Below is a small trained network, with its code and all its weights. Each question gives an input and a class and asks what happens when units are switched off, that is, made to give their printed mean instead of their output.

import numpy as np


def w(rows, s, z=0):
    codes = np.array(rows[::2]) - 128.0
    scale = np.full(codes.shape[1], s)
    scale[-1] = z or s
    return codes * scale


def norm(h):
    return h / np.sqrt((h * h).mean(-1, keepdims=True) + 1e-5)


def f(y):
    return np.maximum(y, 0)


def log_softmax(a):
    a = a - a.max(-1, keepdims=True)
    return a - np.log(np.exp(a).sum(-1, keepdims=True))


def net(x, mask):
    res = np.array(x, float).reshape(1, 8) / 4 @ E
    u = 0
    for l in range(3):
        y = f(norm(res) @ A[l][:, :-1].T + A[l][:, -1])
        res = res + np.where(mask[u : u + 13], y, B[l][:, -1]) @ B[l][:, :-1]
        u += 13
    return log_softmax(norm(res)[-1] @ U[:, :-1].T + U[:, -1])


A, B = {}, {}
E = w([
[159,108,35,150,41,207,101],'x0',
[112,132,162,140,96,126,28],'x1',
[38,160,158,51,39,109,164],'x2',
[137,28,132,89,137,137,164],'x3',
[155,109,147,137,127,109,120],'x4',
[234,169,132,161,113,83,131],'x5',
[145,166,2,86,186,75,147],'x6',
[185,196,148,63,153,151,79],'x7',
],0.0075)
A[0] = w([
[138,116,156,120,170,51,100,177],'L0N0',
[101,121,55,96,71,102,46,75],'L0N1',
[110,126,115,95,190,83,146,3],'L0N2',
[85,96,129,102,176,132,179,114],'L0N3',
[104,75,227,131,116,150,95,147],'L0N4',
[74,134,90,94,174,81,125,104],'L0N5',
[126,95,101,209,82,82,84,162],'L0N6',
[166,84,105,99,167,147,49,147],'L0N7',
[181,132,170,162,85,168,139,90],'L0N8',
[110,107,106,56,115,227,150,62],'L0N9',
[125,254,163,101,118,125,67,142],'L0N10',
[152,92,135,99,82,131,135,87],'L0N11',
[104,129,234,65,120,115,169,144],'L0N12',
],0.0096,0.0041)
B[0] = w([
[110,77,94,152,49,137,168,232],'L0N0',
[52,129,159,151,101,178,168,195],'L0N1',
[72,107,109,201,141,98,177,170],'L0N2',
[14,151,151,182,147,112,124,204],'L0N3',
[99,202,184,153,121,89,136,242],'L0N4',
[47,206,96,175,213,21,108,209],'L0N5',
[71,178,163,217,106,102,66,220],'L0N6',
[156,53,145,3,110,145,81,228],'L0N7',
[45,102,71,159,254,96,154,187],'L0N8',
[123,137,118,119,101,173,204,187],'L0N9',
[207,111,227,16,82,158,75,254],'L0N10',
[98,193,127,169,138,127,154,160],'L0N11',
[154,92,220,18,207,122,118,253],'L0N12',
],0.0063,0.005)
A[1] = w([
[72,139,84,96,182,51,105,50],'L1N0',
[128,84,225,62,117,69,169,75],'L1N1',
[152,133,142,175,103,158,150,31],'L1N2',
[161,79,77,167,101,176,12,39],'L1N3',
[94,120,26,79,95,174,90,83],'L1N4',
[141,161,79,30,138,82,190,16],'L1N5',
[186,247,117,115,120,137,1,185],'L1N6',
[181,204,102,23,164,74,74,178],'L1N7',
[125,209,112,192,204,186,184,134],'L1N8',
[32,97,35,63,55,220,116,110],'L1N9',
[83,125,84,73,188,103,133,60],'L1N10',
[131,179,182,81,64,184,71,182],'L1N11',
[191,68,133,117,183,172,118,2],'L1N12',
],0.0078,0.0024)
B[1] = w([
[72,100,65,203,126,139,149,202],'L1N0',
[169,46,157,57,89,138,10,253],'L1N1',
[73,120,88,116,133,81,132,139],'L1N2',
[167,124,181,1,143,114,125,190],'L1N3',
[153,143,112,179,107,174,124,179],'L1N4',
[61,92,78,169,179,93,103,187],'L1N5',
[147,148,216,39,66,55,118,242],'L1N6',
[66,89,198,151,110,160,71,253],'L1N7',
[121,117,116,119,71,76,128,179],'L1N8',
[254,202,76,161,144,250,187,217],'L1N9',
[56,131,128,103,207,139,198,189],'L1N10',
[221,162,158,152,66,113,96,249],'L1N11',
[191,160,87,122,238,224,123,167],'L1N12',
],0.0062,0.0053)
A[2] = w([
[69,174,144,204,167,205,102,183],'L2N0',
[180,121,33,26,158,108,165,6],'L2N1',
[254,193,136,166,157,35,120,50],'L2N2',
[164,24,138,124,156,170,40,192],'L2N3',
[162,57,162,32,113,127,137,116],'L2N4',
[76,61,221,81,133,182,208,112],'L2N5',
[165,39,243,74,82,96,73,63],'L2N6',
[137,44,58,169,116,158,87,132],'L2N7',
[86,103,198,175,170,105,149,231],'L2N8',
[58,117,110,89,45,205,147,200],'L2N9',
[197,40,146,150,163,139,127,74],'L2N10',
[72,167,75,46,175,57,168,126],'L2N11',
[169,80,50,133,133,137,125,80],'L2N12',
],0.0086,0.0023)
B[2] = w([
[128,67,134,109,137,107,94,164],'L2N0',
[82,124,145,171,162,151,82,149],'L2N1',
[121,199,113,122,96,137,124,159],'L2N2',
[103,160,139,76,180,145,87,195],'L2N3',
[113,147,159,141,150,97,134,192],'L2N4',
[178,252,127,96,148,92,94,185],'L2N5',
[129,167,204,118,142,107,100,244],'L2N6',
[123,164,189,96,154,88,107,153],'L2N7',
[130,94,113,118,98,78,127,189],'L2N8',
[157,129,176,114,98,146,99,169],'L2N9',
[126,140,126,103,176,162,82,157],'L2N10',
[106,99,120,153,133,81,136,171],'L2N11',
[163,114,114,124,135,125,90,148],'L2N12',
],0.011)
U = w([
[35,28,83,173,185,1,143,158],'0',
[175,64,136,121,113,120,211,2],'1',
[91,180,21,184,108,93,184,110],'2',
[132,194,254,49,134,85,34,175],'3',
[235,161,101,120,19,214,141,161],'4',
[80,52,178,224,29,145,108,113],'5',
[106,121,75,88,101,161,235,55],'6',
[144,111,67,107,221,241,100,109],'7',
],0.013,0.0095)

Each question gives the input, the list of numbers given to net, and the class t.
The units are the neurons (one row each of A and B). Each row of codes is followed by its name. A weight is (code - 128) times the scale printed after its matrix; where a second scale follows, it is the last column's (A, B and U).
mask holds one flag per neuron, layer by layer. A switched-off neuron (its flag False) gives its mean, the last column of its row in B, instead of its output. The means were averaged over made-up inputs and are rounded, as every weight is.
A unit's drop is (log p(t) with every unit on - log p(t) with that unit switched off) / (log p(t) with every unit on - log p(t) with every unit switched off).
The circuit of an input: a set's keep is (log p(t) with only the set's units on - log p(t) with every unit switched off) / (log p(t) with every unit on - log p(t) with every unit switched off). Starting from the 12 units with the biggest drops (on a tie, the unit counted first), units are removed one at a time, each time the one whose removal leaves the highest keep (on an exact tie, the one counted first), for as long as the keep stays at least 0.8.
units of the circuit, in order: the units of the circuit, biggest drop first
unit that matters most: the unit with the biggest drop
k most important neurons: the k neurons with the biggest drops, biggest first
k most important neurons of layer l: the k neurons of layer l with the biggest drops, biggest first
drop of u: that unit's drop, to one decimal
input [3,-3,-6,-7,4,3,5,-3], class 4: unit that matters most	L0N10
input [6,8,8,1,-8,-6,2,-8], class 5: units of the circuit, in order	(L0N1 L2N3)
input [8,6,3,2,0,8,5,-7], class 5: units of the circuit, in order	(L0N1 L2N5)
input [5,3,-7,-7,-4,4,-6,-8], class 5: units of the circuit, in order	(L0N10 L2N5)
input [8,8,-2,1,3,-1,8,-6], class 4: 3 most important neurons	(L1N9 L0N1 L2N6)
input [-2,0,-4,2,2,8,-2,-6], class 0: 2 most important neurons of layer 0	(L0N10 L0N8)
input [-7,5,-8,-2,-3,0,-3,-7], class 0: 2 most important neurons of layer 0	(L0N10 L0N12)
input [6,-7,3,3,0,8,-8,-3], class 0: 2 most important neurons	(L0N8 L0N10)
input [7,8,-4,2,-4,0,7,-3], class 4: 2 most important neurons	(L1N9 L0N1)
input [8,3,2,2,2,1,-2,7], class 4: 2 most important neurons	(L1N9 L0N12)
input [0,0,2,2,3,8,6,-2], class 2: 3 most important neurons	(L0N12 L0N7 L2N2)
input [3,-3,2,-2,-1,7,7,-4], class 2: 2 most important neurons	(L0N12 L0N7)
input [4,-4,5,-1,-1,-5,2,-7], class 6: 2 most important neurons	(L1N9 L0N10)
input [8,3,-6,-3,5,-5,4,0], class 7: units of the circuit, in order	(L2N6)
input [7,1,-3,-6,1,-8,-8,-3], class 5: 2 most important neurons of layer 2	(L2N6 L2N5)
input [3,-8,1,-6,7,-5,-3,0], class 4: drop of L1N9	0.1
input [6,-7,5,-8,6,-6,5,-1], class 2: drop of L0N5	0.2
input [5,-4,3,-1,-7,-8,1,-3], class 7: drop of L0N8	-0.1
input [8,-3,-2,8,8,-3,-1,0], class 7: drop of L1N9	0.2
input [-1,0,-4,3,1,4,5,-4], class 0: most important neuron	(L0N10)
